Here are made-up objects, facts about them, and rows of numbers that follow some of those facts. Name the object behind each unnamed row.

Some rows with their names:
[ 24  17  -8 -16  23 -18 -23 -12 -19  -5 -39  27  23   5  54 -19  19  22
 -13  24   6  -4  -6 -19   4  19   7  18 -24 -35 -13]: skosik
[  1   2  10 -46  10 -36 -10 -25  -2 -16 -41  -4  27   2  55  11  17  40
 -10   6  -4 -16 -28  -2   1  18   2  18 -35  -8 -19]: gruklu
[  6  33 -19 -46  15 -17 -18   1 -14   8 -49   2 -20 -30  17   3   4  32
  -3   9  -8 -11 -24  29  -8  13 -32  39 -29 -22  -9]: volikle
[ -2  34  -2 -26  33 -16 -40  -1 -22 -13 -38  16   9   5  27  -1   2  44
  10  33  -3 -17 -31  -3  14  31   5  15 -11 -21 -13]: pobra
[ -2  31  -2 -28  32 -17 -39  -2 -22 -12 -37  13   8   7  28   0   2  43
  11  35  -3 -18 -31  -4  13  32   4  16 -10 -22 -12]: gropla
[ -5   5 -12 -41  25 -12 -13 -27 -21 -15 -32  -3  27 -11  18  10  20  49
 -13   6 -10 -30  -6  26  -5  18   8  39 -34 -19 -20]: kluritol
[ -5   6   0 -30  26 -18 -13 -26  -5 -16 -35  -3  29   5  34  10  19  46
  -8   7  -5 -24 -15   0  10  19  10  20 -33 -14 -21]: sagor
[  6  33 -20 -45  15 -15 -15   1 -13   9 -50   0 -19 -30  15   2   4  31
  -3   9  -8 -14 -25  28  -9  13 -31  39 -27 -21  -8]: liplel
[ 16  25  -8 -17  33 -27 -26   3 -30   7 -41  26 -20  -2  38 -13   1  18
  -9  38   2  -1 -16 -19   7  19 -14  12 -11 -33   9]: nakiror
[ -3   1  -9 -41  17 -24 -10 -25 -13 -13 -31   4  22 -26  20  11  20  34
 -12   6 -15 -22  -9  26  -8  20   4  38 -35 -17 -19]: bresiste
[ 21  38 -16 -27  22 -19 -15   4  -6  12 -67  15 -21 -16  32 -26  -9  16
  -8  33   3   2 -18 -16   4  10 -25  17 -15 -33   8]: rofus
[ -2  17  10 -31  17 -19 -26  -2 -15 -13 -37  22 -16  -8  32   7   1  20
  12  34  -4   1 -35 -11  15  38 -10  15 -26 -19 -11]: matril
[ 13  39  -1 -39  10 -11 -27   6  -7  -1 -68  -2   7   4  38  -1 -21  42
  -2  15   4 -20 -31  19  16  11  -3  32 -11  -8 -14]: ristol
[ 18  42 -18 -36  35 -16 -45   8 -40  22 -43  26 -23 -30  17 -22 -21  30
  -5  44   1  -8 -15  -8 -11  21 -41  35   2 -38  16]: naplale
[ -1   2  -6 -47  10 -26 -10 -24  -9 -14 -33  -5  21 -26  24  10  19  41
 -11   5 -10 -23 -11  27 -12  15  -1  39 -35 -10 -20]: vaniflus
[ 14   8 -26 -34  31 -48 -15   8  -4  14 -32  -6  30   6  27   5  21  45
 -12   5 -23 -39 -20  29 -19  14   3  19 -29 -27 -11]: zistok
[ 11  36   2 -31   9 -45 -27  -3 -17 -16 -44  10   0 -13  22   7  -4  38
   4  34  -1   7 -41  -3 -15  27 -31  12 -19  -7  -1]: lavi
[ 23  49 -25 -34  28 -10 -29   7 -30  23 -69  20 -22 -31  15 -30 -22  17
  -5  39   1   0 -12  17  -5  12 -39  39   4 -42  15]: trigi
[ -2   2   8 -30  13 -30 -10 -21  -5 -15 -34   1  27   4  48  11  17  30
 -11   6  -4 -16 -24  -3  13  18   7  15 -35  -7 -20]: vitrun

Facts:
Φ: points at; π: uses; χ: is of sort; θ: belongs to class
{bavastol, drabrek, skeskin} Φ brodon
{bepas} Φ femerol
{digebuk} Φ skeskin
{femerol} Φ tudrutal
{flaklal} Φ matril
{flavasal, sube} Φ flobrem
{fludal} Φ plego
{fludal, kluritol, pobra} Φ gropla
{fluflin, kliper, skeskin} Φ sarer
{flugru, ridri, zistok} Φ tutok
{foza} Φ digebuk
{gebor} Φ pobra
{gebor} Φ tabol
{gorus} Φ detron
{gralen, klaklagrul, plego, skati, sketregrum, stuflin, zadrun} Φ bofle
{gropla} Φ gafel
{grulel} Φ stabe
{grulel} Φ penik
{grulom, klaklagrul} Φ zodezi
{grulom, ristol, skesu, truses} Φ fludal
{gutrir} Φ fluflin
{kifos} Φ nifun
{kifos, pevom, skagel} Φ napom
{klebri, pobra, suves} Φ stuflin
{kliper, pevom, skasin, zodezi} Φ stiso
{ludi} Φ lugor
{lugor} Φ bepas
{masal, napom} Φ gutrir
{matril} Φ flosak
{matril} Φ ritru
{muskazer, stidru} Φ gebor
{napom} Φ lubra
{nifun, sube} Φ plogre
{nifun} Φ tuzim
{nule} Φ truses
{nute} Φ sagor
{penik, skesu} Φ gorus
{sagor, skesu} Φ kluritol
{skati, skeskin} Φ klebri
{skeskin} Φ saskas
{skesu, truses} Φ tretibes
{skosik} Φ sopon
{sopon} Φ gralen
{stabe, zadrun} Φ sube
{truses} Φ suves
{truses} Φ lafli
{truses} Φ zadrun
{zodrem} Φ muskazer
{zodrem} Φ nute
π gropla <- bavastol
π muskazer <- bege
π drebra <- bofle, gafel, lubra, ristol
π flavasal <- brebu, tabol
π daplin <- brebu, fludal
π rologror <- brela, daplin, kifos, pligel, plostudri, skadu, stibi
π skedrudos <- brela, briklan, busur, flobrem, flosak, flugru, griplu, kifos, kizos, liplel, mefeflak, plivatok, ristol, rofus, sarer, stabe, stibi, tretibes, trigi, volikle
π truses <- busur
π flugru <- daplin, plevibri
π zosi <- detron
π plivatok <- detron, lafli, penik, tuzim
π vitrun <- drebra, flaklal, gitres, skadu
π kifos <- driter, gruklu, skadu
π klaklagrul <- druvin, flobrem, klebri, lavi, pligel, skati, skugogrir, vogim
π graklaflis <- druvin
π gruklu <- fleke
π stidru <- fleri
π lafli <- flokle, topil
π felen <- flugru, gedru, pusus, rebrur, stidru, vogim
π sarer <- flugru, mefun, rofus
π nakiror <- fluzas, penik
π solen <- fluzas, nule
π stiso <- foza, lavi, zeflusken
π gafel <- gitres, penik
π briklan <- gitres, griplu
π zomam <- graklaflis
π lilur <- gruklu, pusus
π tuzim <- klebri
π pasudruk <- klebri
π pleflustis <- klebri
π klostus <- kliper
π stibi <- liplel
π skati <- liplel, volikle
π bredrum <- naplale
π nifun <- naplale, rofus
π flaklal <- napom, skesu
π stabe <- pasudruk, vilam
π bepas <- pefom
π busur <- penan, ridri
π femerol <- plostudri, rebrur
π ristol <- tabol, teflin
π skugogrir <- tofesku
π flosak <- vaniflus
π sketregrum <- vilam
π pobra <- volikle
π lubra <- zodezi
{bavastol, bege, bresiste, busur, daplin, flavasal, flokle, flosak, gedru, grulel, gutrir, klaklagrul, kliper, kluritol, lafli, lilur, liplel, masal, mefun, naplale, napom, penik, plakluk, pligel, plivatok, rebrur, ridri, ritru, skasin, skugogrir, stabe, stiso, suves, tabol, trigi, tudrutal, tutok, tuzim, vaniflus, volikle, zistok, zodezi, zodrem} χ 918
{bepas, bofle, brebu, bredrum, brela, briklan, brodon, detron, digebuk, drabrek, drebra, driter, druvin, faskin, felen, femerol, flaklal, fleke, fleri, flobrem, fludal, fluflin, flugru, fluzas, foza, gafel, gebor, gitres, gorus, graklaflis, gralen, griplu, gropla, gruklu, grulom, kifos, kizos, klebri, klostus, lavi, lubra, ludi, lugor, matril, mefeflak, muskazer, nakiror, nifun, nule, nute, pasudruk, pefom, penan, pevom, pleflustis, plego, plevibri, plogre, plostudri, pluka, pobra, pova, pusus, ristol, rofus, rologror, sagor, sarer, saskas, skadu, skagel, skati, skedrudos, skeskin, skesu, sketregrum, skosik, solen, sopon, stibi, stidru, stuflin, sube, tanul, teflin, tofesku, topil, tretibes, truses, vilam, vitrun, vogim, zadrun, zeflusken, zomam, zosi} χ 119
[bavastol, driter, flobrem, klebri, klostus, lugor, nakiror, pleflustis, pligel, rofus, tofesku] θ 935
[bege, briklan, brodon, busur, daplin, digebuk, drebra, faskin, flaklal, fleke, fludal, fluzas, foza, gafel, gedru, gorus, griplu, gropla, klaklagrul, kliper, lafli, lavi, liplel, lubra, ludi, matril, mefun, muskazer, napom, nule, nute, penik, pevom, plakluk, plivatok, plostudri, pobra, pusus, ridri, ristol, rologror, saskas, skagel, skasin, skati, skedrudos, skeskin, solen, stibi, stiso, sube, tabol, tretibes, truses, tutok, volikle, zodezi, zodrem, zomam] θ 784
[bepas, bredrum, brela, gitres, masal, mefeflak, pasudruk, pluka, sarer, skesu, skosik, suves, teflin, tuzim, zosi] θ 347
[bofle, brebu, bresiste, drabrek, flavasal, flokle, gebor, graklaflis, gruklu, grulel, kizos, kluritol, nifun, plevibri, pova, rebrur, sagor, skadu, skugogrir, sopon, stabe, stidru, tudrutal, vaniflus, vitrun, zistok] θ 213
[detron, druvin, felen, femerol, fleri, flosak, fluflin, flugru, gralen, grulom, gutrir, kifos, lilur, naplale, pefom, penan, plego, plogre, ritru, sketregrum, stuflin, tanul, topil, trigi, vilam, vogim, zadrun, zeflusken] θ 396

Which object is each row?
No name comes twice in this set of rows, the named rows included.
[ 13  48 -23 -39  29  -7 -18   7 -30  22 -68  17 -21 -32  15 -28 -24  15
   0  42   1   7 -10   4   1  11 -39  41   0 -41  13] : flosak
[  6  42 -12 -27  41  -9 -38   6 -40  21 -36  28 -23 -30  16 -13 -17  19
   0  45  -1   2 -10 -16   1  27 -38  35   2 -41  14] : ritru
[ 19  22  -9 -41  10 -17 -47   5 -30  18 -33  27   0 -23  29   3  15  33
  -8  19  -5 -16 -18  28   1  44 -10  36 -27 -27 -18] : skasin
[  0  17 -13 -39  26 -18 -29   0 -32   9 -33  17 -18 -26  18   8  12  34
  -1  14 -13 -19 -21  24  -3  29 -21  35 -27 -26  -7] : plakluk
[ 23  41 -19 -31  12 -35 -20  -3 -39  -3 -39  19 -19 -31  16  -4   7  32
 -14  38   2   7 -11  -3 -19  13 -38  34 -10 -22  10] : pligel
[  9  28   5 -41  16 -21 -44   2 -19 -12 -48  12  17   7  45  -2  -4  49
   4  33   1 -19 -34   1  10  32  -1  19 -16 -13 -15] : nule
[ 24  24   9 -40   7 -35 -47   5 -11  -7 -42  27  16   1  59   0   0  31
  -3  32   4   1 -39   4   5  44 -15  16 -25 -12 -18] : foza
[ -2   3   4 -29  15 -35 -10 -22  -1 -15 -34   3  25   0  44   9  18  27
  -9   6 -10 -13 -25  -1   8  21   8  14 -35 -12 -20] : pova
[ 22  12  -3 -25  20 -17 -18 -16 -24  -8 -55  12  22   6  57 -11  12  39
 -13  25   7 -12  -6 -19  -1  11   7  24 -24 -23 -10] : skesu
[  1   5  -5 -50  27 -31 -38  -8 -25   7 -36   0 -17 -27  33  -7  14  50
   3  27 -15 -26 -30  19 -17  37 -33  36 -33 -35  -9] : gedru
[ -4  15  10 -41  22 -11 -21   0 -35 -13 -59  -6   3   7  40  11 -24  52
   4  25   6 -30 -30  -4  16  13  -4  28  -6  -4   0] : gafel
[ 27   7 -14 -24  10 -18 -28  -5 -30  21 -32  29   7 -26  48 -10  19  16
 -13  12   3  -1  -5  -5 -13  26  -2  38 -32 -38 -17] : masal
[  8  18  -4 -47  13 -14 -39   1 -35  11 -35  10  -5 -17  24   7   2  47
  -8  20   1 -24 -18  26  -3  27 -18  39 -24 -14 -13] : zodezi

Now the same objects, written a new way:
Some objects and their rows:
[ 38  54 -24 -35  18 -11 -29  30  28 -24 -30  26  12  15  -3 -12  47  21
  32  16  -7  49 -46  50 -29 -31 -16 -66   7 -40 -19  34 -32  31 -13]: skosik
[ -5  47 -30 -31  35 -35 -37  33  15 -23  13  10  34 -14   5  27 -27   9
   5  17  20  45 -24  25  13  22  -2 -52  10 -15   2  44 -35  10  -4]: pasudruk
[  8 -12  37  -2  -9   9  44   7   9  23  22 -21  16 -38  10  18   2 -13
 -24  11  27 -46  50 -36  23  35   4  -5 -53  -8 -28  19  45  -4   6]: matril
[ -9 -10  47  27   9  42  41 -26  -9  31  16 -19  40 -46 -49  -5  59  23
 -13 -60 -12 -44  38 -40 -43  32  22   1 -18 -43 -29  -9  30  60  -8]: gropla
[  1 -13  34  18   5  35  38  -3   9  21  20 -25  15 -36  -1 -14  46   2
 -20 -50  36 -47  51 -38  -8  32   2   1 -38 -48 -32  10  34   9  21]: gorus
[ 75  26  20   7 -34 -32  43 -30 -36 -16  -2 -14  23 -42  15   7 -50  29
  -8  20 -14 -50   9  36 -13   2 -22  14 -54 -13 -30 -21  60  -3 -14]: foza
[ 79  37  19  27  19   6  37 -33   1 -19 -52 -13  27 -28   8 -26  17  39
 -24 -16  28 -42 -29  41  -3 -35 -26  15 -69 -53 -32 -26  11  22   4]: skati
[ -9  -8 -15 -50 -28 -45 -34  34 -53 -49   1  -3  23  50 -23  26 -23  43
  13  11 -22  49 -33  14  -4  23 -12 -19  10  17  32  20 -35  33  -4]: flokle
[-15  23  21 -50 -18 -27 -41  35 -23  -3   1  11  28  42  -1  44 -40  42
   6   1 -23  43 -43  40 -35  30 -19 -62   7  18  25  33 -33  50  11]: graklaflis
[  7 -30   7 -22 -18 -48  33  12 -12 -53  25 -22  15 -34   9   9   6   2
 -26  22  20 -24  59 -40  50  32 -10  25 -58  11 -30 -16  50  -7 -12]: ridri
[ 22 -10  31   5  -8  17  40   2   7  22  18 -22  14 -44  11  -4   7   0
 -25  -1  31 -50  50 -32  11  34  -2   5 -48 -21 -29  15  46   0  10]: zomam
[ -9  51 -24 -37  28 -12 -32  33  23   4  11 -13  25  -1   8  17   4   4
   5  18  13  50 -40  16  -4  23  14 -62   9  -8   5  50 -28  27  -6]: bredrum
[ 72  48 -46  11 -33 -55 -16  23 -54  29  21   8  44 -19 -11  48 -54  30
  47  12 -20  44 -30  67  -7 -30 -10 -17  12   2  36  10  37  75  30]: sarer
[  5 -20  20 -29  24 -35  39  -7  10 -19  25 -13  16 -46  11  29  -8 -22
 -23  -2  11 -40  54 -24   6  38  -7   2 -65  -3 -30  -9   6  -7 -11]: flaklal
[  8 -15  43  23  -2  26  42 -25   7  22  14 -26  27 -41 -14   1  53  14
 -18 -19 -13 -44  22 -40 -29  25  10  -4 -50 -36 -30  -9  26  26 -10]: muskazer
[  2  45 -39 -11  32 -27  23  16  16   4  16  -9  34  -2   9  25 -25  -6
 -15   8  29  14  43 -29   5  20  10 -15  -3 -26 -27  34 -14  -4 -17]: penan
[ 64  51 -40  -4  21  11  34  -9  24   7 -41  21   9  41 -12 -20  56  19
  25  -1  -1   6 -45  25 -44 -30 -21 -48  -6 -59 -31 -15  -3  26 -28]: sketregrum
[ -5  53 -25 -37  25 -17 -32  33  21   3   7 -12  28  -6   5  16  -1   4
   0  13  13  49 -39  20  -2  26  11 -56  13  -7   2  48 -30  25  -3]: pluka
[  6 -28  40  12 -33 -10  44 -15   6 -34  10 -25  17 -38 -14  -7  55  14
 -23  15 -21 -14  26 -38  30   9   6  14 -59  13 -29 -25  35   1 -37]: zodrem

Rows to name:
No name comes twice in this set of rows, the named rows included.
[-15   8   0 -48 -30 -31 -37  35 -52 -15 -14 -20  12  57 -16  23  -3  45
  10  16 -24  51 -41   7 -14  20  -5 -37  12  17  34  24 -30  49   5] : bresiste
[ 78  15 -18 -18 -61 -49  43 -18 -57 -66 -18 -20   3 -30  12  -3 -52  40
  14  24 -24 -46  -3  35  20 -32 -26  27 -34  18 -27 -29  62  -7 -33] : kliper
[ -2  52 -51 -42  39   2 -43  37  28  32 -10   5  36  63 -18 -21 -51  35
 -10 -62  42  45  58 -15 -40 -32 -16 -56   8 -56 -10 -16 -26  48  34] : flobrem
[-17   4  -3 -49 -15 -19 -39  36 -61   3   4 -22  25  58 -23  33 -20  41
   3   2 -21  41  -6 -18 -19  36   7 -16  10  20  37  37 -30  69  18] : tudrutal
[ -3  27 -48 -22  28 -44   8  27 -10 -31  16 -20  34  18  -2   2  18  17
 -17  21  25  27  56 -40  29   7  12  15   5   1 -15  20  38  -3 -29] : naplale
[ 77  37  26  15 -44  -4  41 -21 -44  13  -3 -19  17 -34   6   4 -48  37
  11  19 -18 -51  -2  39 -41  -1 -18  21 -14  -6 -31 -13  60  21  -2] : digebuk
[ 78  40  23   5 -52 -14  45 -27 -31   6 -22 -17   7 -34  15   5 -47  35
  15  23 -26 -55 -38  51 -39 -26 -24  10 -39  -3 -31 -24  62   8 -17] : skeskin
[ 78   8 -37 -25 -32 -50  44   3 -65 -44  -6 -24   8 -35  14 -15 -50  40
  15  16  -4 -48  53  32   9   2 -24  25  -1  12 -21 -28  60  -7   1] : napom
[ 77  55 -44 -12   2 -33  41   0 -32  20 -18 -13  26  27  10  23 -54  36
  25  25 -20 -34 -28  47 -45 -25 -10  17   8   0 -11  18  56  19 -26] : fluflin
[ 26  53 -48 -47  26 -52 -38  33 -50 -22 -27  33  39  67 -28  56 -41  42
   8  27 -26  48   5 -29 -53 -36   5   8   8  20  25 -21  31  10 -47] : bavastol
[ 24 -25 -15  21   5 -14  36  -9 -24 -40   3 -13  31 -37 -37 -25  46  39
  14 -68  24 -49  54 -27   4  -7 -23  28  -7 -46 -31 -27  52   9  -2] : lafli
[ 81  46 -50 -43 -18 -53   8  21  29  -7  16   3  18  40   8  -7 -51 -24
   8  25  40  43 -18  47  43 -36 -27 -52 -17 -45 -29 -22   0  -6  19] : kifos
[ -7  -6  40 -20 -13   6 -32  36 -51  -6 -18  -3  39  47 -66   9  50  42
  23 -24 -25  47 -46 -24 -47   6  18 -34  12  18  33  -3 -34  77 -15] : kluritol
[ 73  41  11  18 -33  11  37 -22 -63  29  -8 -23  24 -37   7  -1 -54  39
  12   0 -18 -46  24  43 -48  10 -14  22   3 -13 -26 -13  66  42   8] : saskas
[ 38  48 -46 -39  32  24   9  34  29  32 -22 -18 -16  47  13 -26  32   5
  15 -72  40 -40  39  18 -25 -26 -22 -34  10 -60 -31  31  48   5  30] : plogre

